Below is a small trained network, with its code and all its weights. Each question gives an input and a class and asks what happens when units are switched off, that is, made to give their printed mean instead of their output.

import numpy as np


def w(rows, s, z=0):
    codes = np.array(rows[::2]) - 128.0
    scale = np.full(codes.shape[1], s)
    scale[-1] = z or s
    return codes * scale


def f(y):
    return np.maximum(y, 0)


def log_softmax(a):
    a = a - a.max(-1, keepdims=True)
    return a - np.log(np.exp(a).sum(-1, keepdims=True))


def net(x, mask):
    res = np.array(x, float).reshape(1, 8) / 4 @ E
    y = f(res @ A[0][:, :-1].T + A[0][:, -1])
    res = res + np.where(mask, y, B[0][:, -1]) @ B[0][:, :-1]
    return log_softmax(res[-1] @ U[:, :-1].T + U[:, -1])


A, B = {}, {}
E = w([
[39,140,162,138,220,45,95,161,46,23,71,177],'x0',
[37,235,227,138,133,105,200,177,168,167,138,159],'x1',
[125,111,99,60,78,60,101,52,208,164,56,44],'x2',
[101,75,92,132,177,108,79,116,112,108,185,57],'x3',
[112,241,131,79,123,25,121,183,176,85,83,79],'x4',
[181,147,145,222,111,25,105,119,201,125,159,52],'x5',
[59,136,211,141,167,125,115,62,136,170,160,27],'x6',
[120,170,80,108,148,151,188,239,169,138,253,141],'x7',
],0.007)
A[0] = w([
[110,63,223,223,127,109,67,3,74,138,41,82,128],'neuron 0',
[37,175,241,170,167,178,240,193,155,210,229,168,150],'neuron 1',
[195,178,129,161,67,48,116,214,233,115,157,72,184],'neuron 2',
[236,79,17,123,18,185,162,39,177,215,129,126,198],'neuron 3',
[185,75,36,196,181,190,82,227,10,56,164,242,175],'neuron 4',
[31,144,248,164,173,95,101,58,99,158,96,120,213],'neuron 5',
[42,152,123,31,155,124,152,217,148,82,81,222,250],'neuron 6',
[76,124,131,49,125,79,79,114,79,77,20,145,245],'neuron 7',
[152,4,50,90,145,143,31,30,140,179,167,18,141],'neuron 8',
[177,178,133,165,151,51,64,151,208,120,147,4,221],'neuron 9',
[56,203,188,113,129,124,185,238,160,118,148,145,236],'neuron 10',
],0.0052,0.0021)
B[0] = w([
[122,18,175,154,153,119,58,51,134,104,64,132,235],'neuron 0',
[65,159,208,111,184,172,204,151,107,163,220,126,254],'neuron 1',
[167,175,118,207,85,66,186,118,200,130,133,111,222],'neuron 2',
[216,82,156,88,1,236,121,203,212,197,103,161,243],'neuron 3',
[211,42,96,196,169,114,182,192,50,34,200,213,253],'neuron 4',
[80,125,213,136,165,134,95,78,116,85,106,131,235],'neuron 5',
[87,181,83,45,127,70,167,144,60,144,119,160,236],'neuron 6',
[96,124,90,92,131,70,119,85,79,112,53,135,227],'neuron 7',
[108,49,70,65,103,200,58,107,176,127,189,53,237],'neuron 8',
[137,185,102,214,96,82,135,92,175,97,139,42,225],'neuron 9',
[57,208,130,140,170,118,187,117,80,160,161,109,238],'neuron 10',
],0.0071,0.009)
U = w([
[184,99,187,123,64,183,144,170,209,254,106,190,93],'0',
[163,161,144,64,94,194,117,153,81,165,44,167,62],'1',
[68,182,28,42,140,54,144,140,89,129,50,175,107],'2',
[168,73,94,190,180,116,170,188,63,20,184,214,248],'3',
[31,198,233,123,202,148,190,146,99,198,195,126,74],'4',
[134,207,119,230,105,30,159,112,198,118,125,51,161],'5',
[84,79,221,155,169,100,28,29,111,83,37,120,164],'6',
[111,77,54,79,119,165,53,97,167,153,192,17,106],'7',
],0.0068,0.0011)

Each question gives the input, the list of numbers given to net, and the class t.
The units are the neurons (one row each of A and B). Each row of codes is followed by its name. A weight is (code - 128) times the scale printed after its matrix; where a second scale follows, it is the last column's (A, B and U).
mask holds one flag per neuron, in row order. A switched-off neuron (its flag False) gives its mean, the last column of its row in B, instead of its output. The means were averaged over made-up inputs and are rounded, as every weight is.
A unit's drop is (log p(t) with every unit on - log p(t) with that unit switched off) / (log p(t) with every unit on - log p(t) with every unit switched off).
k most important neurons: the k neurons with the biggest drops, biggest first
drop when u is switched off: that unit's drop, to one decimal
input [2,-6,5,-7,-2,2,-5,-4], class 0: 2 most important neurons	(neuron 3; neuron 5)
input [8,-6,-8,-3,0,8,6,-1], class 6: 3 most important neurons	(neuron 0; neuron 5; neuron 1)
input [4,-4,8,-6,-7,1,-4,1], class 0: most important neuron	(neuron 3)
input [5,6,-4,-5,4,-7,-5,-8], class 2: 2 most important neurons	(neuron 6; neuron 7)
input [-8,0,8,5,3,-7,-5,-5], class 0: 2 most important neurons	(neuron 3; neuron 9)
input [-5,-7,5,-1,8,6,2,-5], class 7: 4 most important neurons	(neuron 8; neuron 3; neuron 0; neuron 10)
input [4,-5,-8,-4,3,8,7,3], class 5: 2 most important neurons	(neuron 9; neuron 2)
input [-8,5,-1,-8,4,4,-6,8], class 4: 2 most important neurons	(neuron 1; neuron 10)
input [-3,0,-1,0,1,5,-4,5], class 5: 2 most important neurons	(neuron 2; neuron 9)
input [-5,-7,-8,-2,4,4,6,-4], class 7: 2 most important neurons	(neuron 8; neuron 5)
input [-8,-1,4,0,7,0,-1,-3], class 0: drop when neuron 3 is switched off	2.4
input [3,-3,2,-7,-8,8,5,5], class 7: drop when neuron 4 is switched off	0.4
input [1,-5,5,-5,-4,-7,4,0], class 7: drop when neuron 0 is switched off	0.0
